Here is a tiny trained network, its code and every weight. The questions are about switching its units off for an input and a target symbol, where a switched-off unit gives its printed mean instead of its output.

import numpy as np


def w(rows, s, z=0):
    codes = np.array(rows[::2]) - 128.0
    scale = np.full(codes.shape[1], s)
    scale[-1] = z or s
    return codes * scale


def f(y):
    return np.maximum(y, 0)


def softmax(a):
    e = np.exp(a - a.max(-1, keepdims=True))
    return e / e.sum(-1, keepdims=True)


def log_softmax(a):
    a = a - a.max(-1, keepdims=True)
    return a - np.log(np.exp(a).sum(-1, keepdims=True))


def net(x, mask):
    ids = ['ΓΘΞΠΣΨαβεζμτφ'.index(c) for c in x.split()]
    T = len(ids)
    res = E[ids] + P[:T]
    u = 0
    for l in range(2):
        r = res
        for j in range(3):
            rows = slice(3 * j, 3 * j + 3)
            q, k, v = (r @ M[l][rows].T for M in (Q, K, V))
            z = softmax(np.where(np.tri(T) > 0, q @ k.T / 3**0.5, -1e9)) @ v
            o = O[l][rows]
            res = res + np.where(mask[u + j], z, o[:, -1]) @ o[:, :-1]
        u += 3
        y = f(res @ A[l][:, :-1].T + A[l][:, -1])
        res = res + np.where(mask[u : u + 4], y, B[l][:, -1]) @ B[l][:, :-1]
        u += 4
    return log_softmax(res[-1] @ U[:, :-1].T + U[:, -1])


Q, K, V, O, A, B = {}, {}, {}, {}, {}, {}
E = w([
[177,194,159,91,220],'Γ',
[106,224,156,25,173],'Θ',
[209,137,60,104,132],'Ξ',
[92,207,40,49,169],'Π',
[148,71,44,184,218],'Σ',
[250,78,210,70,115],'Ψ',
[66,117,115,203,157],'α',
[128,78,83,185,207],'β',
[166,32,76,101,96],'ε',
[25,141,86,131,109],'ζ',
[105,123,131,190,202],'μ',
[45,74,78,47,126],'τ',
[169,180,83,17,86],'φ',
],0.019)
P = w([
[110,254,36,144,204],'0',
[114,204,75,131,180],'1',
[119,175,98,125,168],'2',
[122,159,109,123,162],'3',
[125,147,115,119,157],'4',
[123,134,122,114,157],'5',
[126,125,125,112,153],'6',
[128,119,126,112,150],'7',
[128,111,130,109,149],'8',
[127,103,133,108,150],'9',
[129,95,137,104,150],'10',
[128,89,138,101,149],'11',
[131,81,140,97,147],'12',
],0.0074)
Q[0] = w([
[104,121,99,152,125],'L0H1',
[66,152,107,76,101],'L0H1',
[171,180,163,180,138],'L0H1',
[102,52,114,94,122],'L0H2',
[163,102,153,127,132],'L0H2',
[92,117,179,143,78],'L0H2',
[152,161,152,86,200],'L0H3',
[61,159,247,142,89],'L0H3',
[120,179,97,40,61],'L0H3',
],0.011)
K[0] = w([
[54,113,103,138,143],'L0H1',
[35,168,141,81,81],'L0H1',
[175,175,183,190,153],'L0H1',
[80,112,100,105,100],'L0H2',
[193,133,104,121,73],'L0H2',
[87,146,103,58,119],'L0H2',
[165,164,177,90,159],'L0H3',
[55,227,224,222,8],'L0H3',
[98,148,112,32,105],'L0H3',
],0.011)
V[0] = w([
[204,114,119,219,167],'L0H1',
[104,154,157,18,64],'L0H1',
[62,222,125,150,87],'L0H1',
[178,162,100,230,117],'L0H2',
[100,159,106,144,96],'L0H2',
[179,157,87,86,122],'L0H2',
[1,83,100,203,50],'L0H3',
[173,45,43,166,102],'L0H3',
[78,162,154,153,60],'L0H3',
],0.0076)
O[0] = w([
[120,88,163,107,140,116],'L0H1',
[107,180,100,2,202,107],'L0H1',
[99,146,76,78,115,106],'L0H1',
[155,173,135,98,184,124],'L0H2',
[134,142,95,124,120,112],'L0H2',
[156,139,159,167,106,162],'L0H2',
[111,118,91,113,100,1],'L0H3',
[140,173,6,105,93,112],'L0H3',
[175,73,163,106,43,27],'L0H3',
],0.0086,0.0068)
A[0] = w([
[81,222,123,167,122,217],'L0N1',
[123,81,102,186,168,105],'L0N2',
[91,78,98,113,8,107],'L0N3',
[103,150,173,113,91,4],'L0N4',
],0.013,0.0038)
B[0] = w([
[132,126,80,2,226,253],'L0N1',
[64,98,171,32,72,255],'L0N2',
[132,55,254,228,89,182],'L0N3',
[82,92,184,97,227,134],'L0N4',
],0.0083,0.0089)
Q[1] = w([
[114,126,142,158,2],'L1H1',
[149,147,145,62,221],'L1H1',
[95,181,172,110,125],'L1H1',
[142,78,143,152,120],'L1H2',
[186,67,164,150,121],'L1H2',
[169,93,132,170,151],'L1H2',
[196,132,104,116,161],'L1H3',
[93,205,149,135,172],'L1H3',
[69,128,123,151,185],'L1H3',
],0.0098)
K[1] = w([
[172,106,11,97,102],'L1H1',
[109,147,205,175,194],'L1H1',
[81,192,145,77,140],'L1H1',
[79,92,156,147,103],'L1H2',
[1,22,70,147,92],'L1H2',
[36,166,12,180,57],'L1H2',
[113,135,53,139,129],'L1H3',
[109,124,181,130,131],'L1H3',
[119,208,222,129,145],'L1H3',
],0.0097)
V[1] = w([
[136,174,44,120,87],'L1H1',
[91,254,145,136,82],'L1H1',
[146,141,43,125,184],'L1H1',
[124,73,131,104,155],'L1H2',
[140,173,186,134,134],'L1H2',
[14,135,102,173,66],'L1H2',
[108,207,191,122,74],'L1H3',
[105,120,88,125,94],'L1H3',
[87,98,63,116,120],'L1H3',
],0.009)
O[1] = w([
[149,45,142,139,122,12],'L1H1',
[152,89,113,130,161,86],'L1H1',
[130,111,116,144,105,170],'L1H1',
[134,208,150,121,101,188],'L1H2',
[159,137,121,85,165,153],'L1H2',
[165,2,84,140,154,5],'L1H2',
[142,44,107,115,141,103],'L1H3',
[158,156,136,95,149,40],'L1H3',
[96,207,144,112,128,77],'L1H3',
],0.0085,0.015)
A[1] = w([
[2,215,191,168,150,62],'L1N1',
[107,172,167,208,36,208],'L1N2',
[156,170,86,11,233,2],'L1N3',
[97,217,75,117,220,88],'L1N4',
],0.0078,0.0076)
B[1] = w([
[104,23,116,59,163,254],'L1N1',
[116,133,157,199,37,169],'L1N2',
[198,28,164,136,2,204],'L1N3',
[203,136,49,236,211,236],'L1N4',
],0.0072,0.028)
U = w([
[138,105,151,254,234,121],'Γ',
[174,78,174,47,143,49],'Θ',
[135,236,63,233,164,134],'Ξ',
[146,74,28,180,148,57],'Π',
[146,137,121,151,142,95],'Σ',
[182,222,239,105,116,159],'Ψ',
[149,133,124,158,143,92],'α',
[151,135,125,145,137,92],'β',
[143,104,129,237,69,194],'ε',
[136,27,110,231,138,11],'ζ',
[62,210,30,25,237,158],'μ',
[103,116,200,38,96,165],'τ',
[189,206,127,39,90,143],'φ',
],0.0087,0.011)

Each question gives the input, a string of symbols that net reads in full, and the target symbol t.
The units are the heads (3 rows each of Q, K, V and O) and the neurons (one row each of A and B). Each row of codes is followed by its name. A weight is (code - 128) times the scale printed after its matrix; where a second scale follows, it is the last column's (O, A, B and U).
mask holds one flag per unit, layer by layer, with each layer's heads first. A switched-off unit (its flag False) gives its mean, the last column of its rows in O or B, instead of its output. The means were averaged over made-up inputs and are rounded, as every weight is.
A unit's drop is (log p(t) with every unit on - log p(t) with that unit switched off) / (log p(t) with every unit on - log p(t) with every unit switched off).
The circuit of an input: a set's keep is (log p(t) with only the set's units on - log p(t) with every unit switched off) / (log p(t) with every unit on - log p(t) with every unit switched off). Starting from the 12 units with the biggest drops (on a tie, the unit counted first), units are removed one at a time, each time the one whose removal leaves the highest keep (on an exact tie, the one counted first), for as long as the keep stays at least 0.8.
circuit, biggest first: the units of the circuit, biggest drop first
top k neurons: the k neurons with the biggest drops, biggest first
top k neurons in layer l: the k neurons of layer l with the biggest drops, biggest first
input β α α μ β Γ Π Π μ, target τ: top 3 neurons in layer 0 -> [L0N2, L0N3, L0N1]
input ε α μ μ α α Γ Σ τ ε Ξ ε μ, target ε: top 3 neurons -> [L0N1, L1N1, L1N4]
input β Γ τ Γ τ Γ β, target τ: circuit, biggest first -> [L0N2, L1N4]
input ε Γ Ψ τ φ τ Γ Π Π ε, target ε: top 2 neurons -> [L0N3, L1N1]
input Γ β Θ β Θ Π α τ α Ξ Ξ Ψ Π, target Π: top 2 neurons -> [L1N3, L1N4]
input τ φ β Θ Γ Σ τ τ, target ε: circuit, biggest first -> [L0N1, L0H2]
input Θ ε Γ ζ Ξ Σ β α Ξ β, target τ: top 4 neurons -> [L0N2, L0N1, L1N4, L0N3]
input Γ Π α φ Ξ ζ Ψ Γ τ, target μ: top 3 neurons -> [L1N3, L1N1, L0N2]
input Θ Γ μ τ ζ α Ξ α Ψ Θ Γ β α, target ε: top 3 neurons -> [L0N3, L1N1, L0N2]
input τ Π Γ Γ Ψ Ψ Π Γ τ α μ, target μ: top 3 neurons -> [L1N3, L0N3, L0N2]
input ζ τ τ Σ Θ Σ Γ τ β Σ, target ε: top 3 neurons -> [L0N1, L1N1, L0N3]
input Ξ α α τ Γ Σ Γ Π ε, target ε: top 3 neurons -> [L0N1, L0N3, L1N1]
input τ φ β Γ τ, target τ: top 2 neurons -> [L0N3, L1N4]
input Σ φ Γ Γ Θ ζ τ ζ, target τ: top neuron -> [L0N3]
input Θ ε ε ζ ζ τ β, target μ: circuit, biggest first -> [L0N2, L1N3]
input Ψ Θ Ψ Π Ψ Γ α Θ Γ τ, target μ: top 3 neurons -> [L1N3, L0N2, L1N1]
input β β Σ ε Π α Ψ β Ψ α α, target ε: circuit, biggest first -> [L0H1, L1N2]
input Θ τ β Ξ μ α τ α ζ, target μ: top 4 neurons -> [L0N1, L1N3, L1N1, L0N2]
input τ α α, target τ: top neuron in layer 0 -> [L0N1]
input ζ τ Γ Σ, target μ: circuit, biggest first -> [L0H3, L0N2]
input α Γ β Γ β Γ α μ Θ Ψ Π Ψ, target Ψ: top 2 neurons -> [L1N4, L1N1]
input Γ τ τ Γ τ, target ε: top 3 neurons in layer 0 -> [L0N2, L0N3, L0N1]
input α Π ε Ψ Γ α Γ Ξ Γ α Σ α α, target ζ: top 3 neurons in layer 0 -> [L0N3, L0N1, L0N2]
input Σ Ξ ζ φ α Π Γ τ ζ μ Γ Γ Σ, target τ: top 2 neurons in layer 0 -> [L0N2, L0N1]
input β τ τ Π φ Γ β Γ μ μ Γ ε β, target ε: top 3 neurons in layer 0 -> [L0N1, L0N3, L0N2]
input Ξ α τ Σ τ Γ α Γ τ τ, target ζ: top 2 neurons in layer 0 -> [L0N3, L0N1]
input τ Γ τ ε Σ ε Γ Γ ε φ Ψ Γ μ, target μ: top 2 neurons in layer 0 -> [L0N2, L0N3]
input μ Σ τ Σ φ Γ Ψ ε β Ξ, target Ξ: top neuron in layer 1 -> [L1N4]
